Here is a tiny trained network, its code and every weight. The questions are about switching its units off for an input and a target symbol, where a switched-off unit gives its printed mean instead of its output.

import numpy as np


def w(rows, s, z=0):
    codes = np.array(rows[::2]) - 128.0
    scale = np.full(codes.shape[1], s)
    scale[-1] = z or s
    return codes * scale


def norm(h):
    return h / np.sqrt((h * h).mean(-1, keepdims=True) + 1e-5)


def f(y):
    return y / 2 * (1 + np.tanh(0.7978845608 * (y + 0.044715 * y**3)))


def softmax(a):
    e = np.exp(a - a.max(-1, keepdims=True))
    return e / e.sum(-1, keepdims=True)


def log_softmax(a):
    a = a - a.max(-1, keepdims=True)
    return a - np.log(np.exp(a).sum(-1, keepdims=True))


def net(x, mask):
    ids = ['Πβγεζλμξφψω'.index(c) for c in x.split()]
    T = len(ids)
    res = E[ids] + P[:T]
    r = norm(res)
    for j in range(2):
        rows = slice(3 * j, 3 * j + 3)
        q, k, v = (r @ M[0][rows].T for M in (Q, K, V))
        z = softmax(np.where(np.tri(T) > 0, q @ k.T / 3**0.5, -1e9)) @ v
        o = O[0][rows]
        res = res + np.where(mask[j], z, o[:, -1]) @ o[:, :-1]
    y = f(norm(res) @ A[0][:, :-1].T + A[0][:, -1])
    res = res + np.where(mask[2:10], y, B[0][:, -1]) @ B[0][:, :-1]
    return log_softmax(norm(res)[-1] @ U[:, :-1].T + U[:, -1])


Q, K, V, O, A, B = {}, {}, {}, {}, {}, {}
E = w([
[48,149,104,24,84],'Π',
[156,84,137,89,75],'β',
[94,92,208,167,248],'γ',
[156,103,139,98,124],'ε',
[145,90,147,76,115],'ζ',
[170,62,168,208,160],'λ',
[43,88,98,160,149],'μ',
[158,100,141,92,125],'ξ',
[194,183,254,96,44],'φ',
[30,158,168,114,158],'ψ',
[178,90,109,111,71],'ω',
],0.0089)
P = w([
[117,254,53,196,166],'0',
[66,153,126,154,38],'1',
[74,122,119,134,36],'2',
[68,103,116,121,43],'3',
[70,83,115,122,35],'4',
[57,63,124,109,30],'5',
],0.0037)
Q[0] = w([
[211,214,154,129,119],'H1',
[188,44,134,41,30],'H1',
[190,1,83,28,72],'H1',
[194,151,240,190,136],'H2',
[87,193,107,105,129],'H2',
[44,214,177,218,153],'H2',
],0.0065)
K[0] = w([
[254,68,180,75,82],'H1',
[215,243,68,106,141],'H1',
[168,244,50,177,218],'H1',
[218,156,251,175,71],'H2',
[96,93,142,81,72],'H2',
[37,37,177,121,60],'H2',
],0.0071)
V[0] = w([
[116,215,112,38,158],'H1',
[97,33,75,148,141],'H1',
[108,88,75,66,73],'H1',
[254,106,76,156,150],'H2',
[114,184,35,107,198],'H2',
[174,185,60,165,193],'H2',
],0.0054)
O[0] = w([
[72,115,146,108,27,185],'H1',
[108,122,58,160,187,2],'H1',
[122,155,76,91,155,140],'H1',
[150,90,140,80,117,100],'H2',
[53,85,146,86,91,26],'H2',
[138,2,141,118,102,54],'H2',
],0.0065,0.0029)
A[0] = w([
[213,91,154,223,175,240],'N1',
[177,193,147,106,86,138],'N2',
[78,124,110,103,33,212],'N3',
[135,103,156,90,69,240],'N4',
[70,245,198,140,236,160],'N5',
[86,134,231,103,173,230],'N6',
[63,103,185,239,139,145],'N7',
[91,195,2,151,77,249],'N8',
],0.0064,0.0014)
B[0] = w([
[71,120,255,62,158,157],'N1',
[151,164,104,117,148,231],'N2',
[115,142,116,144,171,255],'N3',
[153,157,117,158,172,253],'N4',
[149,96,95,151,69,199],'N5',
[198,118,92,188,60,172],'N6',
[196,112,83,139,162,156],'N7',
[103,110,189,114,184,167],'N8',
],0.0094,0.0044)
U = w([
[10,188,165,97,143,100],'Π',
[153,189,84,80,245,93],'β',
[205,47,157,242,154,25],'γ',
[120,83,137,110,91,117],'ε',
[67,110,125,81,57,104],'ζ',
[121,95,254,87,194,105],'λ',
[75,109,97,191,210,254],'μ',
[118,89,131,111,92,82],'ξ',
[206,218,163,125,71,167],'φ',
[63,153,63,245,75,16],'ψ',
[216,67,59,53,137,69],'ω',
],0.0093,0.0021)

Each question gives the input, a string of symbols that net reads in full, and the target symbol t.
The units are the heads (3 rows each of Q, K, V and O) and the neurons (one row each of A and B). Each row of codes is followed by its name. A weight is (code - 128) times the scale printed after its matrix; where a second scale follows, it is the last column's (O, A, B and U).
mask holds one flag per unit, heads first, then neurons. A switched-off unit (its flag False) gives its mean, the last column of its rows in O or B, instead of its output. The means were averaged over made-up inputs and are rounded, as every weight is.
A unit's drop is (log p(t) with every unit on - log p(t) with that unit switched off) / (log p(t) with every unit on - log p(t) with every unit switched off).
The circuit of an input: a set's keep is (log p(t) with only the set's units on - log p(t) with every unit switched off) / (log p(t) with every unit on - log p(t) with every unit switched off). Starting from all 10 units, units are removed one at a time, each time the one whose removal leaves the highest keep (on an exact tie, the one counted first), for as long as the keep stays at least 0.8.
circuit, biggest first: the units of the circuit, biggest drop first
most important unit: the unit with the biggest drop
k most important neurons: the k neurons with the biggest drops, biggest first
heads that matter: for each layer, one digit per head in row order, 1 if its drop is at least 0.15 and else 0, layers parted by /
drop when u is switched off: that unit's drop, to one decimal
input γ φ ζ ζ φ ζ, target γ: circuit, biggest first => H1
input γ ζ φ φ γ β, target γ: heads that matter => 10
input λ β ω, target λ: heads that matter => 10
input φ φ μ β φ λ, target λ: heads that matter => 00
input ω φ ζ ω, target ω: circuit, biggest first => H2; H1
input β ω ξ, target β: heads that matter => 10
input ω φ ζ, target ω: heads that matter => 11
input ω β φ β, target ω: circuit, biggest first => H2; H1
input ψ ζ λ φ ζ, target ψ: circuit, biggest first => N1; H2; N3
input β γ ζ, target β: circuit, biggest first => H1; N5
input λ ω φ β, target λ: circuit, biggest first => H1; N1
input β φ γ, target γ: 4 most important neurons => N5; N7; N6; N1
input ε β ω ω ξ ψ, target ψ: heads that matter => 00
input ζ φ φ φ φ ζ, target ζ: circuit, biggest first => H1
input β β β, target β: heads that matter => 10
input γ μ φ φ ε, target γ: heads that matter => 11
input μ Π β ψ ξ, target μ: circuit, biggest first => H2; H1
input ω β γ β ε β, target ω: 2 most important neurons => N1; N4
input Π β φ φ γ ω, target Π: 2 most important neurons => N8; N6
input ψ φ β ω, target ψ: drop when H1 is switched off => 0.8
input γ β Π φ ζ ω, target γ: drop when N2 is switched off => 0.0
input μ β ω, target μ: drop when N8 is switched off => 0.1
input γ ζ β φ λ ψ, target ψ: drop when N5 is switched off => 0.5
input ψ γ μ φ ψ ε, target ψ: most important unit => H1
